Below is a small trained network, with its code and all its weights. Each question gives an input and a target symbol and asks what happens when units are switched off, that is, made to give their printed mean instead of their output.

import numpy as np


def w(rows, s, z=0):
    codes = np.array(rows[::2]) - 128.0
    scale = np.full(codes.shape[1], s)
    scale[-1] = z or s
    return codes * scale


def f(y):
    return np.maximum(y, 0)


def softmax(a):
    e = np.exp(a - a.max(-1, keepdims=True))
    return e / e.sum(-1, keepdims=True)


def log_softmax(a):
    a = a - a.max(-1, keepdims=True)
    return a - np.log(np.exp(a).sum(-1, keepdims=True))


def net(x, mask):
    ids = ['Γβεξπφ'.index(c) for c in x.split()]
    T = len(ids)
    res = E[ids] + P[:T]
    u = 0
    for l in range(2):
        r = res
        for j in range(2):
            rows = slice(2 * j, 2 * j + 2)
            q, k, v = (r @ M[l][rows].T for M in (Q, K, V))
            z = softmax(np.where(np.tri(T) > 0, q @ k.T / 2**0.5, -1e9)) @ v
            o = O[l][rows]
            res = res + np.where(mask[u + j], z, o[:, -1]) @ o[:, :-1]
        u += 2
        y = f(res @ A[l][:, :-1].T + A[l][:, -1])
        res = res + np.where(mask[u : u + 12], y, B[l][:, -1]) @ B[l][:, :-1]
        u += 12
    return log_softmax(res[-1] @ U[:, :-1].T + U[:, -1])


Q, K, V, O, A, B = {}, {}, {}, {}, {}, {}
E = w([
[164,65,131,134,231,66,128,195,84,55],'Γ',
[79,167,96,176,171,62,145,237,80,100],'β',
[53,129,91,126,146,145,90,254,154,124],'ε',
[149,37,193,132,90,151,26,155,95,100],'ξ',
[186,94,88,50,95,162,144,107,191,109],'π',
[221,170,98,114,152,63,103,79,99,239],'φ',
],0.0087)
P = w([
[129,67,219,167,133,164,213,156,141,156],'0',
[97,56,168,101,159,179,199,170,81,161],'1',
[156,79,163,200,118,140,159,202,185,146],'2',
[115,92,117,59,175,205,132,207,79,171],'3',
[200,151,169,147,169,122,115,215,189,88],'4',
[145,64,72,194,76,108,110,164,142,128],'5',
[112,105,87,50,143,116,95,141,59,118],'6',
[145,117,74,180,85,79,80,140,194,96],'7',
[82,143,77,55,88,56,78,87,79,87],'8',
[158,170,34,37,191,148,34,154,120,111],'9',
[195,195,74,150,120,64,23,130,229,52],'10',
[149,142,2,66,128,72,42,91,98,65],'11',
],0.0084)
Q[0] = w([
[100,117,196,188,137,159,201,91,156,134],'L0H0',
[138,120,120,135,93,111,128,128,113,123],'L0H0',
[130,160,155,130,110,160,173,64,163,149],'L0H1',
[88,185,163,158,120,170,230,7,114,183],'L0H1',
],0.013)
K[0] = w([
[136,111,187,147,150,186,208,145,119,184],'L0H0',
[124,172,112,145,176,130,90,156,143,110],'L0H0',
[96,93,225,175,125,137,178,152,90,206],'L0H1',
[96,88,254,162,140,171,203,179,111,148],'L0H1',
],0.0095)
V[0] = w([
[138,174,92,73,49,72,136,56,60,154],'L0H0',
[152,143,217,182,87,156,192,57,78,235],'L0H0',
[9,107,137,208,220,79,40,234,86,119],'L0H1',
[124,2,171,129,99,186,138,240,188,68],'L0H1',
],0.004)
O[0] = w([
[141,165,115,91,50,115,82,185,58,96,48],'L0H0',
[154,124,169,117,56,146,236,219,111,113,3],'L0H0',
[111,186,112,170,165,245,172,2,137,59,90],'L0H1',
[96,86,95,121,213,110,137,68,172,126,252],'L0H1',
],0.006,0.0033)
A[0] = w([
[117,139,100,133,114,73,80,133,151,64,254],'L0N0',
[136,101,148,85,94,118,158,129,102,123,185],'L0N1',
[120,155,74,107,155,152,138,123,144,112,167],'L0N2',
[114,93,98,178,79,127,125,151,193,95,180],'L0N3',
[172,133,112,113,142,130,163,46,179,186,143],'L0N4',
[154,99,196,150,94,217,75,61,106,118,167],'L0N5',
[168,130,95,64,126,148,179,42,127,162,130],'L0N6',
[171,110,126,153,95,79,110,118,133,246,205],'L0N7',
[103,211,81,186,169,99,179,157,83,96,124],'L0N8',
[72,132,133,126,143,154,91,194,110,139,194],'L0N9',
[99,89,106,138,100,123,116,192,146,128,223],'L0N10',
[110,107,126,128,135,90,104,253,110,139,98],'L0N11',
],0.006,0.0026)
B[0] = w([
[138,114,34,191,116,75,74,73,146,116,254],'L0N0',
[115,84,55,95,101,150,172,56,97,120,150],'L0N1',
[100,103,53,101,178,146,96,138,176,136,188],'L0N2',
[150,103,94,202,68,139,152,64,204,151,191],'L0N3',
[129,88,143,102,189,100,130,94,173,192,173],'L0N4',
[166,14,161,139,87,245,62,78,121,102,143],'L0N5',
[123,83,110,54,142,94,120,142,117,204,164],'L0N6',
[150,141,81,192,201,103,152,89,155,209,183],'L0N7',
[37,57,74,190,208,117,57,254,149,63,157],'L0N8',
[127,95,31,94,82,115,111,142,120,167,189],'L0N9',
[137,85,49,146,67,112,144,123,132,173,215],'L0N10',
[170,107,68,76,70,44,132,189,124,143,187],'L0N11',
],0.0047,0.0054)
Q[1] = w([
[109,87,80,68,173,124,123,137,133,123],'L1H0',
[98,203,246,145,64,142,149,137,17,149],'L1H0',
[66,214,219,95,69,139,214,164,69,77],'L1H1',
[232,189,174,205,133,145,112,204,255,107],'L1H1',
],0.0092)
K[1] = w([
[151,139,109,147,115,88,68,83,146,135],'L1H0',
[99,105,147,150,127,142,219,163,144,118],'L1H0',
[133,72,129,162,142,163,190,150,124,168],'L1H1',
[127,144,142,12,194,208,99,207,60,152],'L1H1',
],0.011)
V[1] = w([
[138,77,190,144,82,193,75,128,108,147],'L1H0',
[115,71,130,99,75,151,101,145,157,48],'L1H0',
[123,126,113,218,200,41,95,171,54,55],'L1H1',
[2,195,73,150,61,158,66,177,147,157],'L1H1',
],0.007)
O[1] = w([
[136,92,83,89,123,104,148,125,199,44,5],'L1H0',
[64,85,142,92,187,85,177,129,204,131,158],'L1H0',
[100,138,255,111,132,176,160,199,179,125,197],'L1H1',
[141,48,110,175,168,156,236,140,93,135,107],'L1H1',
],0.0094,0.0028)
A[1] = w([
[184,70,65,167,123,135,200,109,72,115,149],'L1N0',
[157,134,186,87,139,105,121,123,152,124,140],'L1N1',
[70,168,164,200,176,254,102,54,111,89,252],'L1N2',
[113,131,171,162,166,139,129,129,123,205,151],'L1N3',
[167,114,222,144,111,196,130,111,110,137,173],'L1N4',
[140,89,128,158,194,140,172,114,114,148,132],'L1N5',
[182,153,139,140,51,146,135,149,85,123,85],'L1N6',
[180,138,149,121,84,151,141,157,103,166,189],'L1N7',
[132,120,213,164,107,208,201,198,115,140,187],'L1N8',
[108,140,100,132,146,173,161,117,142,23,86],'L1N9',
[188,174,104,140,52,100,109,146,67,174,83],'L1N10',
[117,140,78,125,101,81,67,94,86,166,129],'L1N11',
],0.0069,0.003)
B[1] = w([
[88,157,120,149,130,127,2,81,83,168,194],'L1N0',
[115,156,147,109,109,85,89,164,146,154,145],'L1N1',
[158,171,187,188,140,241,116,155,32,193,170],'L1N2',
[120,99,98,120,173,85,168,138,164,168,171],'L1N3',
[169,174,132,114,32,110,97,161,109,111,146],'L1N4',
[93,113,117,144,145,156,143,73,126,92,185],'L1N5',
[97,114,136,147,140,185,153,69,134,78,145],'L1N6',
[119,137,102,130,92,150,106,101,115,72,152],'L1N7',
[220,120,125,115,96,97,218,207,121,130,164],'L1N8',
[154,167,133,105,52,134,110,126,126,91,149],'L1N9',
[85,106,140,99,134,154,153,81,172,56,195],'L1N10',
[162,149,124,128,83,142,181,173,114,103,254],'L1N11',
],0.007,0.0077)
U = w([
[162,120,151,136,127,140,191,156,126,116,6],'Γ',
[101,138,138,128,112,189,139,108,147,2,101],'β',
[116,95,111,100,162,56,143,133,167,151,203],'ε',
[96,170,196,119,130,132,76,146,147,161,96],'ξ',
[91,99,139,175,162,186,129,93,108,160,60],'π',
[192,147,94,140,69,116,96,140,75,145,191],'φ',
],0.007,0.0025)

Each question gives the input, a string of symbols that net reads in full, and the target symbol t.
The units are the heads (2 rows each of Q, K, V and O) and the neurons (one row each of A and B). Each row of codes is followed by its name. A weight is (code - 128) times the scale printed after its matrix; where a second scale follows, it is the last column's (O, A, B and U).
mask holds one flag per unit, layer by layer, with each layer's heads first. A switched-off unit (its flag False) gives its mean, the last column of its rows in O or B, instead of its output. The means were averaged over made-up inputs and are rounded, as every weight is.
A unit's drop is (log p(t) with every unit on - log p(t) with that unit switched off) / (log p(t) with every unit on - log p(t) with every unit switched off).
The circuit of an input: a set's keep is (log p(t) with only the set's units on - log p(t) with every unit switched off) / (log p(t) with every unit on - log p(t) with every unit switched off). Starting from the 12 units with the biggest drops (on a tie, the unit counted first), units are removed one at a time, each time the one whose removal leaves the highest keep (on an exact tie, the one counted first), for as long as the keep stays at least 0.8.
units of the circuit, in order: the units of the circuit, biggest drop first
unit that matters most: the unit with the biggest drop
k most important neurons: the k neurons with the biggest drops, biggest first
top k neurons in layer l: the k neurons of layer l with the biggest drops, biggest first
input Γ Γ Γ φ ε φ Γ, target β: 3 most important neurons -> (L1N10 L0N7 L1N6)
input ξ π ε π φ Γ ε Γ β Γ φ, target ξ: units of the circuit, in order -> (L1H1 L0N10)
input φ π β, target φ: unit that matters most -> L1H1
input π π ε, target φ: units of the circuit, in order -> (L1H1 L0N3 L0N10)
input π π π ε Γ π Γ Γ, target ξ: units of the circuit, in order -> (L1H1 L1H0)
input π π ε π ξ ξ, target ε: units of the circuit, in order -> (L1H0 L1N2)
input ε π ξ β π φ ε π, target π: top 2 neurons in layer 0 -> (L0N0 L0N9)
input φ ε Γ Γ β, target ξ: top 2 neurons in layer 0 -> (L0N10 L0N3)
input φ π Γ Γ ξ ε β, target π: units of the circuit, in order -> (L1H1 L0H1 L1N2)
input ξ π π ε π Γ ξ Γ β ε, target Γ: units of the circuit, in order -> (L1H1 L1N8 L0N8 L0N0)
input π ε β Γ π, target ξ: top 2 neurons in layer 0 -> (L0N10 L0N3)
input Γ Γ ε, target ξ: units of the circuit, in order -> (L1H1 L0N3)
input π π π β π, target Γ: units of the circuit, in order -> (L1H1 L1N8 L0N8 L0N3)
input π π ε Γ π π ε φ π φ β ξ, target Γ: units of the circuit, in order -> (L1H1 L1N8 L0N0 L0N8)
input π Γ Γ φ, target ξ: units of the circuit, in order -> (L1H1 L0N0)
input φ π β Γ ε φ π Γ, target φ: unit that matters most -> L1H0
input π ξ π ε ξ ξ ε ξ, target π: units of the circuit, in order -> (L1H1 L1N2 L0H1 L0N11)
input φ π ε ξ π ξ ξ π ε Γ ξ, target ξ: units of the circuit, in order -> (L1H1 L0N10 L0N3 L1N1)
input π ε ξ π ε π φ ε π ε Γ, target π: 2 most important neurons -> (L1N0 L1N5)
input ξ ε Γ π ε ξ Γ, target β: unit that matters most -> L0H1
input ε ξ β ε, target Γ: units of the circuit, in order -> (L1H1 L1N8)
input Γ π π π β ξ, target Γ: 2 most important neurons -> (L1N8 L0N8)
input ξ Γ β, target β: units of the circuit, in order -> (L0H1 L1H0 L0N5)
input β φ π Γ, target φ: units of the circuit, in order -> (L1H1 L1H0)
input ε β π ε ε φ π, target β: 4 most important neurons -> (L1N10 L0N7 L1N6 L1N7)
input π ξ ε π ε π π π β β φ, target Γ: 3 most important neurons -> (L1N8 L0N8 L1N3)
input π β ε Γ π β φ, target Γ: 2 most important neurons -> (L1N8 L0N0)
input φ Γ ε β, target π: unit that matters most -> L0H1
input Γ ε Γ ε Γ ε, target ξ: top 2 neurons in layer 0 -> (L0N10 L0N3)
